Here is a tiny trained network, its code and every weight. The questions are about switching its units off for an input and a target symbol, where a switched-off unit gives its printed mean instead of its output.

import numpy as np


def w(rows, s, z=0):
    codes = np.array(rows[::2]) - 128.0
    scale = np.full(codes.shape[1], s)
    scale[-1] = z or s
    return codes * scale


def f(y):
    return np.maximum(y, 0)


def softmax(a):
    e = np.exp(a - a.max(-1, keepdims=True))
    return e / e.sum(-1, keepdims=True)


def log_softmax(a):
    a = a - a.max(-1, keepdims=True)
    return a - np.log(np.exp(a).sum(-1, keepdims=True))


def net(x, mask):
    ids = ['βγδηθλτφψω'.index(c) for c in x.split()]
    T = len(ids)
    res = E[ids] + P[:T]
    q, k, v = (res @ M[0].T for M in (Q, K, V))
    z = softmax(np.where(np.tri(T) > 0, q @ k.T / 2**0.5, -1e9)) @ v
    res = res + np.where(mask[0], z, O[0][:, -1]) @ O[0][:, :-1]
    y = f(res @ A[0][:, :-1].T + A[0][:, -1])
    res = res + np.where(mask[1:9], y, B[0][:, -1]) @ B[0][:, :-1]
    return log_softmax(res[-1] @ U[:, :-1].T + U[:, -1])


Q, K, V, O, A, B = {}, {}, {}, {}, {}, {}
E = w([
[208,149,140,128,252,191,78,138],'β',
[211,42,52,121,165,92,70,140],'γ',
[140,115,182,43,190,82,181,141],'δ',
[57,169,226,181,180,60,108,124],'η',
[169,244,90,177,116,124,90,173],'θ',
[160,185,108,47,165,142,123,162],'λ',
[161,151,151,177,176,73,65,117],'τ',
[235,149,51,148,93,170,68,157],'φ',
[205,171,219,103,206,166,86,86],'ψ',
[120,158,156,123,72,146,181,146],'ω',
],0.018)
P = w([
[86,115,218,120,181,123,120,156],'0',
[110,86,146,168,96,198,196,130],'1',
[9,174,22,147,124,109,131,48],'2',
[136,147,235,127,132,88,121,187],'3',
[141,124,62,117,167,115,166,80],'4',
[243,97,85,100,89,109,133,185],'5',
],0.014)
Q[0] = w([
[232,167,197,125,163,181,113,254],'h1',
[148,208,17,79,201,108,126,26],'h1',
],0.0075)
K[0] = w([
[214,157,131,102,141,68,117,181],'h1',
[39,144,9,153,131,143,138,2],'h1',
],0.0078)
V[0] = w([
[254,151,49,147,142,213,32,146],'h1',
[141,214,130,196,57,240,153,126],'h1',
],0.0079)
O[0] = w([
[7,122,52,137,146,137,130,45,255],'h1',
[11,104,97,95,88,161,86,142,23],'h1',
],0.011,0.0077)
A[0] = w([
[148,84,80,150,2,81,195,214,143],'n1',
[76,25,8,151,105,182,99,81,56],'n2',
[120,191,97,129,57,95,83,97,150],'n3',
[116,53,242,57,76,86,94,139,25],'n4',
[119,81,168,158,124,91,201,146,180],'n5',
[113,126,86,142,129,106,203,96,24],'n6',
[119,72,113,129,100,109,150,122,70],'n7',
[154,64,134,101,179,150,71,162,254],'n8',
],0.009,0.0045)
B[0] = w([
[86,38,186,100,50,178,87,178,142],'n1',
[94,201,205,148,143,97,151,179,252],'n2',
[205,26,116,42,142,26,157,120,158],'n3',
[118,212,43,196,53,254,132,4,149],'n4',
[161,164,35,159,179,143,23,104,159],'n5',
[136,180,144,123,86,156,229,111,164],'n6',
[123,199,71,135,124,201,242,63,139],'n7',
[68,109,150,82,43,108,75,88,181],'n8',
],0.0071,0.018)
U = w([
[104,188,60,186,164,198,80,109,59],'β',
[200,145,113,183,188,166,227,111,94],'γ',
[190,112,250,50,199,61,176,236,100],'δ',
[145,118,225,175,150,58,76,216,116],'η',
[75,127,142,145,149,96,51,216,136],'θ',
[131,125,64,83,131,145,94,147,254],'λ',
[150,64,92,140,147,61,56,102,152],'τ',
[94,151,254,101,102,121,161,34,26],'φ',
[83,94,107,101,161,171,66,58,159],'ψ',
[105,110,109,106,35,146,86,105,169],'ω',
],0.0078,0.0065)

Each question gives the input, a string of symbols that net reads in full, and the target symbol t.
The units are the heads (2 rows each of Q, K, V and O) and the neurons (one row each of A and B). Each row of codes is followed by its name. A weight is (code - 128) times the scale printed after its matrix; where a second scale follows, it is the last column's (O, A, B and U).
mask holds one flag per unit, heads first, then neurons. A switched-off unit (its flag False) gives its mean, the last column of its rows in O or B, instead of its output. The means were averaged over made-up inputs and are rounded, as every weight is.
A unit's drop is (log p(t) with every unit on - log p(t) with that unit switched off) / (log p(t) with every unit on - log p(t) with every unit switched off).
The circuit of an input: a set's keep is (log p(t) with only the set's units on - log p(t) with every unit switched off) / (log p(t) with every unit on - log p(t) with every unit switched off). Starting from all 9 units, units are removed one at a time, each time the one whose removal leaves the highest keep (on an exact tie, the one counted first), for as long as the keep stays at least 0.8.
circuit, biggest first: the units of the circuit, biggest drop first
k most important neurons: the k neurons with the biggest drops, biggest first
drop when u is switched off: that unit's drop, to one decimal
input γ γ θ η γ, target θ: circuit, biggest first => n2, h1
input γ λ ω λ γ ψ, target ψ: circuit, biggest first => h1, n2
input δ δ λ γ, target τ: circuit, biggest first => n2
input θ τ ω φ γ, target ω: circuit, biggest first => h1, n8, n1
input λ γ ω, target ω: circuit, biggest first => h1, n2
input ω ψ ω φ φ, target ω: circuit, biggest first => h1, n1
input λ τ τ β δ θ, target θ: 3 most important neurons => n2, n4, n7
input λ λ ψ γ, target τ: circuit, biggest first => n2, n6
input φ φ φ λ β, target φ: 3 most important neurons => n2, n5, n6
input ψ γ γ λ τ, target γ: circuit, biggest first => h1, n8
input γ θ λ γ γ γ, target γ: circuit, biggest first => h1, n7, n6
input λ ψ β δ, target γ: 3 most important neurons => n4, n5, n2
input ψ ψ φ γ γ β, target β: drop when n3 is switched off => 0.3
input φ λ δ γ γ, target δ: drop when n5 is switched off => -0.1
input γ γ θ, target θ: drop when h1 is switched off => 1.1
